Here is a tiny trained network, its code and every weight. The questions are about switching its units off for an input and a class, where a switched-off unit gives its printed mean instead of its output.

import numpy as np


def w(rows, s, z=0):
    codes = np.array(rows[::2]) - 128.0
    scale = np.full(codes.shape[1], s)
    scale[-1] = z or s
    return codes * scale


def f(y):
    return np.maximum(y, 0)


def log_softmax(a):
    a = a - a.max(-1, keepdims=True)
    return a - np.log(np.exp(a).sum(-1, keepdims=True))


def net(x, mask):
    res = np.array(x, float).reshape(1, 8) / 4 @ E
    y = f(res @ A[0][:, :-1].T + A[0][:, -1])
    res = res + np.where(mask, y, B[0][:, -1]) @ B[0][:, :-1]
    return log_softmax(res[-1] @ U[:, :-1].T + U[:, -1])


A, B = {}, {}
E = w([
[12,118,2,169,155,116,49],'x0',
[220,135,180,127,126,18,182],'x1',
[201,225,8,39,99,138,87],'x2',
[160,180,121,145,179,150,155],'x3',
[12,116,207,73,114,63,88],'x4',
[87,234,97,216,129,174,199],'x5',
[92,215,66,122,190,72,170],'x6',
[107,101,74,206,42,82,162],'x7',
],0.0079)
A[0] = w([
[89,224,120,180,117,77,176,188],'n0',
[154,146,35,122,214,85,155,209],'n1',
[135,130,113,187,93,162,64,157],'n2',
[121,109,204,169,133,106,98,203],'n3',
[99,134,83,9,212,159,121,253],'n4',
[178,106,139,140,25,142,107,178],'n5',
[169,117,160,110,104,194,65,111],'n6',
[151,119,63,221,159,186,148,168],'n7',
[27,60,172,159,152,97,115,218],'n8',
[68,151,205,217,186,183,143,210],'n9',
[130,123,96,129,41,75,226,170],'n10',
[55,155,159,114,115,154,175,112],'n11',
[34,156,163,135,89,76,200,121],'n12',
[108,2,140,53,74,168,55,202],'n13',
],0.0091,0.0046)
B[0] = w([
[117,217,128,93,21,114,183,210],'n0',
[189,237,137,136,152,158,74,216],'n1',
[114,66,55,187,144,137,145,173],'n2',
[86,53,215,170,101,179,127,195],'n3',
[134,109,148,98,188,95,39,230],'n4',
[152,47,88,152,90,130,128,184],'n5',
[134,54,85,47,140,173,160,175],'n6',
[139,155,72,198,189,178,152,208],'n7',
[118,94,127,174,194,61,117,237],'n8',
[60,136,174,152,200,99,253,216],'n9',
[194,123,58,182,104,107,153,185],'n10',
[60,109,162,95,99,81,181,166],'n11',
[94,142,151,161,72,79,127,193],'n12',
[93,42,125,151,177,99,99,250],'n13',
],0.0083,0.013)
U = w([
[62,190,108,122,80,73,195,3],'0',
[137,138,94,224,169,192,153,115],'1',
[147,246,111,103,171,74,64,80],'2',
[179,165,100,166,68,83,150,188],'3',
[90,108,224,146,165,85,127,161],'4',
[200,70,156,84,110,81,148,49],'5',
[103,93,80,67,147,90,86,156],'6',
[106,94,92,166,117,82,64,128],'7',
],0.011,0.0036)

Each question gives the input, the list of numbers given to net, and the class t.
The units are the neurons (one row each of A and B). Each row of codes is followed by its name. A weight is (code - 128) times the scale printed after its matrix; where a second scale follows, it is the last column's (A, B and U).
mask holds one flag per neuron, in row order. A switched-off neuron (its flag False) gives its mean, the last column of its row in B, instead of its output. The means were averaged over made-up inputs and are rounded, as every weight is.
A unit's drop is (log p(t) with every unit on - log p(t) with that unit switched off) / (log p(t) with every unit on - log p(t) with every unit switched off).
The circuit of an input: a set's keep is (log p(t) with only the set's units on - log p(t) with every unit switched off) / (log p(t) with every unit on - log p(t) with every unit switched off). Starting from the 12 units with the biggest drops (on a tie, the unit counted first), units are removed one at a time, each time the one whose removal leaves the highest keep (on an exact tie, the one counted first), for as long as the keep stays at least 0.8.
units of the circuit, in order: the units of the circuit, biggest drop first
unit that matters most: the unit with the biggest drop
k most important neurons: the k neurons with the biggest drops, biggest first
drop of u: that unit's drop, to one decimal
input [-8,7,6,-6,-2,-6,7,2], class 3: unit that matters most : n10
input [-5,-7,0,-4,1,4,6,-6], class 0: units of the circuit, in order : n13, n11
input [-1,6,3,5,4,4,-4,-3], class 3: 2 most important neurons : n13, n4
input [-3,1,3,-5,-1,3,-6,-8], class 6: units of the circuit, in order : n6, n9
input [1,-1,4,5,3,2,-3,1], class 2: units of the circuit, in order : n13, n3, n9
input [7,-7,3,3,2,6,2,-3], class 2: units of the circuit, in order : n4, n1
input [-2,2,-2,-1,-3,-5,2,-3], class 5: units of the circuit, in order : n9, n8
input [-2,0,2,-8,4,4,-6,-3], class 6: units of the circuit, in order : n9, n6
input [2,-6,4,-2,4,6,-2,-3], class 6: units of the circuit, in order : n4, n1, n3
input [0,8,0,-8,0,6,-6,-2], class 3: units of the circuit, in order : n13, n10
input [-1,5,0,5,-4,5,-1,4], class 3: 2 most important neurons : n0, n13
input [-3,3,7,8,-6,3,-2,-1], class 2: 2 most important neurons : n1, n3
input [-6,5,-8,0,-7,6,8,6], class 0: 2 most important neurons : n0, n9
input [5,4,5,8,-5,-6,-2,4], class 2: units of the circuit, in order : n1
input [-2,4,-5,7,-4,-1,6,-5], class 2: 2 most important neurons : n1, n13
input [-8,-8,2,-2,-5,-5,-5,-5], class 6: 2 most important neurons : n13, n6
input [3,-3,2,8,6,-3,4,5], class 2: drop of n5 : 0.0
input [7,6,-8,0,4,4,3,8], class 0: drop of n0 : 0.3
input [-1,7,3,3,-5,-8,2,-7], class 2: drop of n1 : 0.2
input [-7,7,3,-8,7,3,-1,4], class 3: unit that matters most : n10
